Below are the code and all the weights of a small trained network. Each question names an input and a target symbol and asks about switching units off, where a switched-off unit gives its printed mean instead of its output.

import numpy as np


def w(rows, s, z=0):
    codes = np.array(rows[::2]) - 128.0
    scale = np.full(codes.shape[1], s)
    scale[-1] = z or s
    return codes * scale


def norm(h):
    return h / np.sqrt((h * h).mean(-1, keepdims=True) + 1e-5)


def f(y):
    return np.maximum(y, 0)


def softmax(a):
    e = np.exp(a - a.max(-1, keepdims=True))
    return e / e.sum(-1, keepdims=True)


def log_softmax(a):
    a = a - a.max(-1, keepdims=True)
    return a - np.log(np.exp(a).sum(-1, keepdims=True))


def net(x, mask):
    ids = ['βδηξπστω'.index(c) for c in x.split()]
    T = len(ids)
    res = E[ids] + P[:T]
    u = 0
    for l in range(2):
        q, k, v = (norm(res) @ M[l].T for M in (Q, K, V))
        z = softmax(np.where(np.tri(T) > 0, q @ k.T / 2**0.5, -1e9)) @ v
        res = res + np.where(mask[u], z, O[l][:, -1]) @ O[l][:, :-1]
        u += 1
        y = f(norm(res) @ A[l][:, :-1].T + A[l][:, -1])
        res = res + np.where(mask[u : u + 24], y, B[l][:, -1]) @ B[l][:, :-1]
        u += 24
    return log_softmax(norm(res)[-1] @ U[:, :-1].T + U[:, -1])


Q, K, V, O, A, B = {}, {}, {}, {}, {}, {}
E = w([
[177,60,179,243,145,137,169],'β',
[155,128,207,225,151,96,128],'δ',
[243,129,230,129,170,77,74],'η',
[165,188,157,67,136,55,109],'ξ',
[141,102,64,80,43,5,125],'π',
[169,48,14,44,104,76,63],'σ',
[153,103,230,52,43,188,166],'τ',
[127,105,178,31,235,133,57],'ω',
],0.013)
P = w([
[249,153,62,90,155,169,198],'0',
[251,200,123,116,124,154,88],'1',
[93,196,109,111,172,113,253],'2',
[193,169,160,129,125,128,74],'3',
[128,127,150,86,173,90,237],'4',
[150,149,186,132,107,107,63],'5',
[104,94,162,68,161,75,217],'6',
[98,128,192,135,92,110,46],'7',
[56,70,168,83,151,80,193],'8',
[57,90,200,127,67,101,38],'9',
[27,47,202,71,147,55,185],'10',
],0.011)
Q[0] = w([
[184,138,125,131,27,194,83],'L0H0',
[85,110,212,99,251,68,163],'L0H0',
],0.014)
K[0] = w([
[193,202,107,182,156,101,145],'L0H0',
[38,6,194,78,121,73,104],'L0H0',
],0.02)
V[0] = w([
[101,123,97,121,250,155,76],'L0H0',
[129,157,185,104,130,207,157],'L0H0',
],0.021)
O[0] = w([
[191,108,101,89,121,2,131,4],'L0H0',
[76,51,147,66,55,110,102,62],'L0H0',
],0.0096,0.0016)
A[0] = w([
[126,154,122,80,149,138,121,73],'L0N0',
[130,161,111,94,98,131,159,70],'L0N1',
[163,145,118,145,134,129,6,53],'L0N2',
[171,165,125,70,98,150,133,105],'L0N3',
[174,91,106,158,87,157,62,156],'L0N4',
[120,103,154,163,117,89,149,3],'L0N5',
[152,115,140,140,140,116,126,137],'L0N6',
[99,89,78,103,108,112,172,80],'L0N7',
[130,145,81,157,138,102,158,145],'L0N8',
[164,145,126,143,117,162,82,97],'L0N9',
[131,112,125,71,168,164,134,182],'L0N10',
[104,100,137,127,173,104,176,102],'L0N11',
[74,101,70,103,184,172,123,117],'L0N12',
[117,156,165,149,93,142,130,91],'L0N13',
[132,99,108,105,91,158,147,92],'L0N14',
[149,130,175,188,90,109,76,62],'L0N15',
[126,156,117,154,186,143,112,35],'L0N16',
[130,181,140,156,111,89,77,58],'L0N17',
[94,134,142,129,158,159,108,80],'L0N18',
[179,116,91,221,40,132,101,59],'L0N19',
[110,169,134,95,111,122,79,82],'L0N20',
[113,156,109,113,106,94,62,31],'L0N21',
[135,216,133,143,77,128,28,127],'L0N22',
[93,179,87,185,58,94,94,96],'L0N23',
],0.023,0.0051)
B[0] = w([
[83,122,103,134,123,145,160,164],'L0N0',
[112,107,95,98,134,116,142,151],'L0N1',
[160,116,71,107,139,164,10,235],'L0N2',
[108,138,176,127,158,133,194,203],'L0N3',
[137,193,81,124,142,174,157,218],'L0N4',
[136,71,126,113,173,111,165,162],'L0N5',
[121,126,135,128,156,138,98,192],'L0N6',
[121,124,191,154,113,55,112,170],'L0N7',
[150,127,174,147,157,79,75,190],'L0N8',
[148,138,145,81,92,122,163,195],'L0N9',
[80,111,137,153,117,120,107,200],'L0N10',
[91,136,76,72,114,148,151,195],'L0N11',
[101,91,169,124,112,209,130,168],'L0N12',
[115,86,173,162,112,139,156,211],'L0N13',
[156,149,100,164,120,94,93,171],'L0N14',
[144,86,252,115,138,139,164,235],'L0N15',
[144,151,102,184,205,148,98,199],'L0N16',
[109,106,151,149,112,120,45,196],'L0N17',
[119,141,172,167,119,142,168,182],'L0N18',
[138,57,77,231,109,154,173,186],'L0N19',
[132,134,144,113,177,128,177,189],'L0N20',
[153,71,112,177,167,150,96,191],'L0N21',
[108,151,173,170,70,30,139,255],'L0N22',
[154,184,196,194,197,117,120,155],'L0N23',
],0.037,0.0088)
Q[1] = w([
[64,4,169,64,203,4,87],'L1H0',
[191,97,74,95,151,87,92],'L1H0',
],0.027)
K[1] = w([
[94,45,144,80,156,2,96],'L1H0',
[204,107,44,109,127,70,113],'L1H0',
],0.035)
V[1] = w([
[168,127,137,99,149,153,215],'L1H0',
[41,5,58,86,108,227,75],'L1H0',
],0.014)
O[1] = w([
[161,114,149,85,87,194,11,48],'L1H0',
[225,59,236,216,253,33,90,3],'L1H0',
],0.0055,0.0031)
A[1] = w([
[112,90,118,66,134,138,152,105],'L1N0',
[132,64,120,148,77,169,100,102],'L1N1',
[184,100,82,174,101,84,121,112],'L1N2',
[109,175,108,140,147,193,137,1],'L1N3',
[115,157,110,116,82,148,157,116],'L1N4',
[157,143,61,129,73,172,73,91],'L1N5',
[129,142,96,132,122,111,166,111],'L1N6',
[144,157,129,136,53,131,140,127],'L1N7',
[128,148,123,132,123,134,127,93],'L1N8',
[194,186,176,48,112,175,65,63],'L1N9',
[98,147,128,102,69,4,97,89],'L1N10',
[112,116,135,103,90,183,86,102],'L1N11',
[138,109,49,152,89,142,111,91],'L1N12',
[161,148,140,135,96,165,128,124],'L1N13',
[108,153,123,117,103,129,147,103],'L1N14',
[189,91,96,119,116,166,187,69],'L1N15',
[145,135,49,138,70,168,81,109],'L1N16',
[115,145,112,96,119,154,134,95],'L1N17',
[150,184,63,115,202,143,81,90],'L1N18',
[102,112,131,103,98,178,91,95],'L1N19',
[103,167,104,104,83,130,174,95],'L1N20',
[214,152,123,129,68,88,125,122],'L1N21',
[143,144,89,129,90,171,77,86],'L1N22',
[145,141,125,92,124,39,135,94],'L1N23',
],0.026,0.0085)
B[1] = w([
[156,178,183,107,126,145,167,173],'L1N0',
[136,112,133,142,97,82,32,205],'L1N1',
[69,203,139,118,154,176,133,185],'L1N2',
[117,205,139,206,149,101,136,164],'L1N3',
[91,133,118,61,140,124,155,141],'L1N4',
[162,192,68,127,9,141,127,158],'L1N5',
[97,148,135,91,121,134,133,137],'L1N6',
[84,127,94,112,197,106,146,157],'L1N7',
[130,125,126,133,134,120,138,130],'L1N8',
[225,185,235,104,154,178,107,144],'L1N9',
[229,135,178,173,137,29,138,233],'L1N10',
[134,94,191,141,121,158,113,149],'L1N11',
[144,178,115,101,68,138,31,152],'L1N12',
[111,107,115,94,139,96,150,168],'L1N13',
[112,126,108,94,135,117,162,139],'L1N14',
[192,69,116,130,134,159,220,156],'L1N15',
[144,172,52,112,2,136,59,159],'L1N16',
[150,106,150,145,111,73,118,134],'L1N17',
[119,18,80,80,183,113,18,254],'L1N18',
[137,111,192,165,112,145,130,147],'L1N19',
[70,118,106,67,134,115,202,147],'L1N20',
[82,115,116,117,135,211,111,153],'L1N21',
[167,91,68,131,47,108,127,151],'L1N22',
[85,124,156,187,96,70,81,193],'L1N23',
],0.042,0.01)
U = w([
[192,59,99,139,128,165,188,127],'β',
[36,52,195,140,50,165,84,2],'δ',
[187,170,192,44,155,191,111,114],'η',
[182,126,129,117,111,2,140,110],'ξ',
[103,190,105,203,192,178,134,131],'π',
[140,166,94,127,77,156,112,232],'σ',
[63,133,143,35,135,126,174,251],'τ',
[98,63,98,86,248,112,87,96],'ω',
],0.0076,0.0029)

Each question gives the input, a string of symbols that net reads in full, and the target symbol t.
The units are the heads (2 rows each of Q, K, V and O) and the neurons (one row each of A and B). Each row of codes is followed by its name. A weight is (code - 128) times the scale printed after its matrix; where a second scale follows, it is the last column's (O, A, B and U).
mask holds one flag per unit, layer by layer, with each layer's heads first. A switched-off unit (its flag False) gives its mean, the last column of its rows in O or B, instead of its output. The means were averaged over made-up inputs and are rounded, as every weight is.
A unit's drop is (log p(t) with every unit on - log p(t) with that unit switched off) / (log p(t) with every unit on - log p(t) with every unit switched off).
The circuit of an input: a set's keep is (log p(t) with only the set's units on - log p(t) with every unit switched off) / (log p(t) with every unit on - log p(t) with every unit switched off). Starting from the 12 units with the biggest drops (on a tie, the unit counted first), units are removed one at a time, each time the one whose removal leaves the highest keep (on an exact tie, the one counted first), for as long as the keep stays at least 0.8.
circuit, biggest first: the units of the circuit, biggest drop first
most important unit: the unit with the biggest drop
top k neurons: the k neurons with the biggest drops, biggest first
k most important neurons of layer l: the k neurons of layer l with the biggest drops, biggest first
drop when u is switched off: that unit's drop, to one decimal
input ω δ ω σ η τ σ, target δ: circuit, biggest first -> L0N12, L1N10
input σ δ π ω σ ω σ ξ τ β ξ, target δ: circuit, biggest first -> L0H0, L1N10
input δ δ τ, target δ: circuit, biggest first -> L0H0
input β τ σ β β σ δ δ β σ η, target ω: top 2 neurons -> L1N18, L0N16
input ξ τ ξ ω ξ δ β δ σ ξ ω, target ξ: circuit, biggest first -> L0H0, L1N10, L0N15
input π η τ σ δ, target δ: circuit, biggest first -> L0H0, L1N10
input τ σ δ π η, target π: top 2 neurons -> L0N2, L0N18
input β δ β η, target η: top 2 neurons -> L1N9, L0N2
input π η η, target π: top 4 neurons -> L0N16, L0N2, L0N18, L1N3
input δ δ η ω σ β η ω β τ, target τ: 2 most important neurons of layer 0 -> L0N2, L0N21
input ξ ξ β, target τ: top 3 neurons -> L0N5, L0N2, L0N3
input η τ π, target δ: top 3 neurons -> L0N12, L0N22, L1N10
input δ ω ω δ η ξ β, target τ: top 2 neurons -> L0N2, L0N11
input σ τ δ, target δ: 2 most important neurons of layer 1 -> L1N10, L1N1
input δ δ ξ τ π δ π, target π: top neuron -> L0N16
input δ ξ ξ η τ τ δ δ σ π σ, target ω: top 3 neurons -> L0N17, L1N18, L0N8
input δ ω σ τ σ, target δ: top 2 neurons -> L0N12, L0N22
input β β δ δ σ δ δ ξ δ, target τ: top 2 neurons -> L0N5, L0N11
input σ ω σ δ η δ σ π τ ω, target σ: 4 most important neurons of layer 0 -> L0N2, L0N3, L0N15, L0N8
input ξ σ δ τ π, target δ: top 2 neurons -> L0N12, L1N10
input τ ξ τ δ π η σ β ξ, target ω: top 2 neurons -> L1N18, L0N22
input η σ η ω, target ω: most important unit -> L0N22
input ω η η σ δ π β, target π: top 2 neurons -> L0N16, L0N2
input σ δ β δ β β σ σ δ, target ω: drop when L0H0 is switched off -> 1.8
input τ σ σ ξ ξ β π, target π: drop when L0N2 is switched off -> 0.4
input β σ δ η ξ σ π, target ω: drop when L0N22 is switched off -> 0.2
input ξ ξ ω ξ β β, target β: most important unit -> L0N19
input σ ξ ξ η σ δ ξ, target ω: 2 most important neurons of layer 0 -> L0N22, L0N16
input δ ω σ δ η η, target η: drop when L1N9 is switched off -> 0.5
